Below are the code and all the weights of a small trained network. Each question names an input and a target symbol and asks about switching units off, where a switched-off unit gives its printed mean instead of its output.

import numpy as np


def w(rows, s, z=0):
    codes = np.array(rows[::2]) - 128.0
    scale = np.full(codes.shape[1], s)
    scale[-1] = z or s
    return codes * scale


def f(y):
    return y / 2 * (1 + np.tanh(0.7978845608 * (y + 0.044715 * y**3)))


def softmax(a):
    e = np.exp(a - a.max(-1, keepdims=True))
    return e / e.sum(-1, keepdims=True)


def log_softmax(a):
    a = a - a.max(-1, keepdims=True)
    return a - np.log(np.exp(a).sum(-1, keepdims=True))


def net(x, mask):
    ids = ['ζθμξπτφψ'.index(c) for c in x.split()]
    T = len(ids)
    res = E[ids] + P[:T]
    u = 0
    for l in range(2):
        q, k, v = (res @ M[l].T for M in (Q, K, V))
        z = softmax(np.where(np.tri(T) > 0, q @ k.T / 3**0.5, -1e9)) @ v
        res = res + np.where(mask[u], z, O[l][:, -1]) @ O[l][:, :-1]
        u += 1
        y = f(res @ A[l][:, :-1].T + A[l][:, -1])
        res = res + np.where(mask[u : u + 16], y, B[l][:, -1]) @ B[l][:, :-1]
        u += 16
    return log_softmax(res[-1] @ U[:, :-1].T + U[:, -1])


Q, K, V, O, A, B = {}, {}, {}, {}, {}, {}
E = w([
[140,184,77,72,81],'ζ',
[194,97,183,101,151],'θ',
[140,149,99,141,142],'μ',
[186,104,158,131,126],'ξ',
[147,100,198,31,154],'π',
[110,161,101,140,219],'τ',
[209,108,209,75,2],'φ',
[104,104,145,102,96],'ψ',
],0.012)
P = w([
[165,104,62,151,144],'0',
[146,250,188,161,152],'1',
[58,77,120,239,188],'2',
[106,149,123,74,118],'3',
[74,250,197,222,169],'4',
[10,101,150,250,176],'5',
[39,149,127,33,108],'6',
[8,247,202,254,156],'7',
[19,108,157,224,165],'8',
[104,171,124,32,132],'9',
],0.0084)
Q[0] = w([
[199,152,193,101,28],'L0H1',
[166,149,5,151,14],'L0H1',
[149,176,193,158,77],'L0H1',
],0.029)
K[0] = w([
[111,102,151,208,86],'L0H1',
[69,186,104,129,4],'L0H1',
[139,69,162,162,55],'L0H1',
],0.034)
V[0] = w([
[189,93,44,39,177],'L0H1',
[80,142,100,127,143],'L0H1',
[208,249,40,62,238],'L0H1',
],0.0019)
O[0] = w([
[152,173,199,110,58,124],'L0H1',
[154,116,120,104,110,2],'L0H1',
[193,131,190,4,34,171],'L0H1',
],0.0023,0.00025)
A[0] = w([
[165,103,107,91,172,93],'L0N1',
[160,31,80,162,108,43],'L0N2',
[131,184,148,127,119,51],'L0N3',
[102,15,61,106,138,72],'L0N4',
[114,12,146,127,204,52],'L0N5',
[99,104,18,169,69,70],'L0N6',
[101,146,102,125,89,138],'L0N7',
[199,79,45,102,168,46],'L0N8',
[155,153,188,133,147,72],'L0N9',
[119,145,150,63,94,15],'L0N10',
[110,137,100,134,103,109],'L0N11',
[52,166,78,76,170,1],'L0N12',
[77,181,190,143,85,75],'L0N13',
[61,100,129,148,87,128],'L0N14',
[151,178,134,142,111,81],'L0N15',
[179,60,86,165,136,53],'L0N16',
],0.011,0.0067)
B[0] = w([
[178,138,114,116,107,107],'L0N1',
[137,131,204,170,51,75],'L0N2',
[70,130,98,144,138,92],'L0N3',
[78,181,185,99,108,85],'L0N4',
[54,128,1,92,72,177],'L0N5',
[66,238,189,158,181,79],'L0N6',
[150,102,187,120,142,143],'L0N7',
[163,183,99,113,145,83],'L0N8',
[45,135,33,125,112,176],'L0N9',
[148,96,107,173,169,106],'L0N10',
[131,133,185,128,139,73],'L0N11',
[175,82,106,149,138,110],'L0N12',
[92,105,94,158,174,250],'L0N13',
[160,86,144,83,122,170],'L0N14',
[71,128,91,124,146,107],'L0N15',
[106,158,109,192,68,68],'L0N16',
],0.021,0.0015)
Q[1] = w([
[199,175,146,40,133],'L1H1',
[38,113,195,248,40],'L1H1',
[254,122,36,78,126],'L1H1',
],0.014)
K[1] = w([
[137,254,149,103,67],'L1H1',
[60,84,142,122,148],'L1H1',
[148,205,84,155,59],'L1H1',
],0.019)
V[1] = w([
[50,147,213,77,127],'L1H1',
[139,182,112,133,219],'L1H1',
[133,130,167,254,105],'L1H1',
],0.016)
O[1] = w([
[214,30,127,67,244,84],'L1H1',
[92,211,216,40,161,149],'L1H1',
[182,254,28,45,111,2],'L1H1',
],0.0094,0.0055)
A[1] = w([
[141,151,192,129,185,7],'L1N1',
[168,167,147,91,155,149],'L1N2',
[59,117,70,113,175,65],'L1N3',
[96,176,189,146,189,44],'L1N4',
[153,158,102,128,160,76],'L1N5',
[171,65,139,135,66,150],'L1N6',
[139,123,208,155,78,84],'L1N7',
[92,108,96,46,106,72],'L1N8',
[177,118,75,73,92,64],'L1N9',
[119,76,75,102,79,58],'L1N10',
[217,84,137,139,126,163],'L1N11',
[125,182,107,190,172,108],'L1N12',
[195,171,109,65,87,89],'L1N13',
[168,90,161,125,164,140],'L1N14',
[251,88,158,101,104,95],'L1N15',
[192,105,110,117,65,49],'L1N16',
],0.013,0.014)
B[1] = w([
[38,124,108,199,86,155],'L1N1',
[178,122,110,131,195,189],'L1N2',
[169,181,127,180,95,173],'L1N3',
[143,102,174,99,49,198],'L1N4',
[121,111,195,160,106,127],'L1N5',
[152,173,90,79,121,239],'L1N6',
[133,142,127,167,174,196],'L1N7',
[130,154,210,141,123,133],'L1N8',
[101,218,147,130,132,148],'L1N9',
[98,76,187,92,143,161],'L1N10',
[102,180,187,82,167,231],'L1N11',
[98,156,155,113,138,155],'L1N12',
[134,10,103,89,78,153],'L1N13',
[143,57,104,168,140,249],'L1N14',
[158,166,105,169,2,204],'L1N15',
[94,80,145,131,238,145],'L1N16',
],0.021,0.011)
U = w([
[137,84,189,238,88,42],'ζ',
[90,105,142,174,78,159],'θ',
[151,120,172,203,179,190],'μ',
[102,156,171,144,144,193],'ξ',
[111,142,252,186,94,32],'π',
[84,175,111,244,111,255],'τ',
[178,153,176,189,97,135],'φ',
[163,92,197,152,102,16],'ψ',
],0.0045,0.0036)

Each question gives the input, a string of symbols that net reads in full, and the target symbol t.
The units are the heads (3 rows each of Q, K, V and O) and the neurons (one row each of A and B). Each row of codes is followed by its name. A weight is (code - 128) times the scale printed after its matrix; where a second scale follows, it is the last column's (O, A, B and U).
mask holds one flag per unit, layer by layer, with each layer's heads first. A switched-off unit (its flag False) gives its mean, the last column of its rows in O or B, instead of its output. The means were averaged over made-up inputs and are rounded, as every weight is.
A unit's drop is (log p(t) with every unit on - log p(t) with that unit switched off) / (log p(t) with every unit on - log p(t) with every unit switched off).
The circuit of an input: a set's keep is (log p(t) with only the set's units on - log p(t) with every unit switched off) / (log p(t) with every unit on - log p(t) with every unit switched off). Starting from the 12 units with the biggest drops (on a tie, the unit counted first), units are removed one at a time, each time the one whose removal leaves the highest keep (on an exact tie, the one counted first), for as long as the keep stays at least 0.8.
units of the circuit, in order: the units of the circuit, biggest drop first
unit that matters most: the unit with the biggest drop
k most important neurons: the k neurons with the biggest drops, biggest first
k most important neurons of layer l: the k neurons of layer l with the biggest drops, biggest first
input π π ζ, target ζ: 2 most important neurons of layer 1 => [L1N1, L1N14]
input ξ φ π ψ ξ π τ, target θ: 2 most important neurons => [L1N13, L0N16]
input ζ τ π θ, target ζ: 2 most important neurons => [L0N6, L1N1]
input θ θ π, target π: most important neuron => [L0N5]
input ξ ψ μ θ, target θ: units of the circuit, in order => [L1N13, L1H1, L0N16, L0N2]
input θ ξ ζ ξ φ, target τ: 2 most important neurons => [L0N13, L0N9]
input π θ μ ζ τ ψ π τ, target μ: 2 most important neurons of layer 0 => [L0N14, L0N12]
input ξ φ ζ ξ ζ θ τ μ, target π: units of the circuit, in order => [L0N5, L0N12, L1H1, L1N4]
input φ θ π, target π: units of the circuit, in order => [L1N10, L0N5, L1N8]
input ψ θ ξ φ θ μ, target μ: 3 most important neurons of layer 0 => [L0N14, L0N6, L0N9]
input τ π φ μ ξ π τ, target π: 2 most important neurons of layer 1 => [L1N4, L1N14]
input μ θ θ π ξ, target ζ: 3 most important neurons of layer 1 => [L1N11, L1N6, L1N4]
input φ φ μ θ, target ξ: 2 most important neurons => [L1N9, L1N16]
input ψ θ φ ζ φ ζ θ, target φ: 2 most important neurons => [L1N15, L0N4]
input ζ ψ ψ θ ξ τ ψ θ ξ φ, target ζ: unit that matters most => L1H1
input μ π θ τ ζ φ π θ θ θ, target ψ: 2 most important neurons of layer 0 => [L0N6, L0N5]
input π ψ θ π φ φ ζ π, target τ: 4 most important neurons => [L0N14, L0N9, L0N13, L1N3]
input π μ τ π θ ξ ψ, target μ: 3 most important neurons => [L0N1, L1N7, L0N13]
input τ π μ ψ θ θ ζ θ τ ξ, target π: 2 most important neurons of layer 1 => [L1N4, L1N14]
input θ τ θ ξ τ ξ ζ ξ ψ μ, target τ: unit that matters most => L1H1
input τ θ π τ μ θ τ τ, target π: 3 most important neurons => [L1N4, L0N5, L1N12]
input θ θ ξ, target ξ: 2 most important neurons of layer 0 => [L0N2, L0N5]
input ζ ψ ψ ψ ξ ξ π π, target ζ: 2 most important neurons of layer 0 => [L0N13, L0N5]
input ξ μ μ ξ ψ φ ζ, target θ: 2 most important neurons => [L1N13, L0N16]
input τ τ ψ ψ θ π ψ, target π: 2 most important neurons => [L0N14, L0N8]
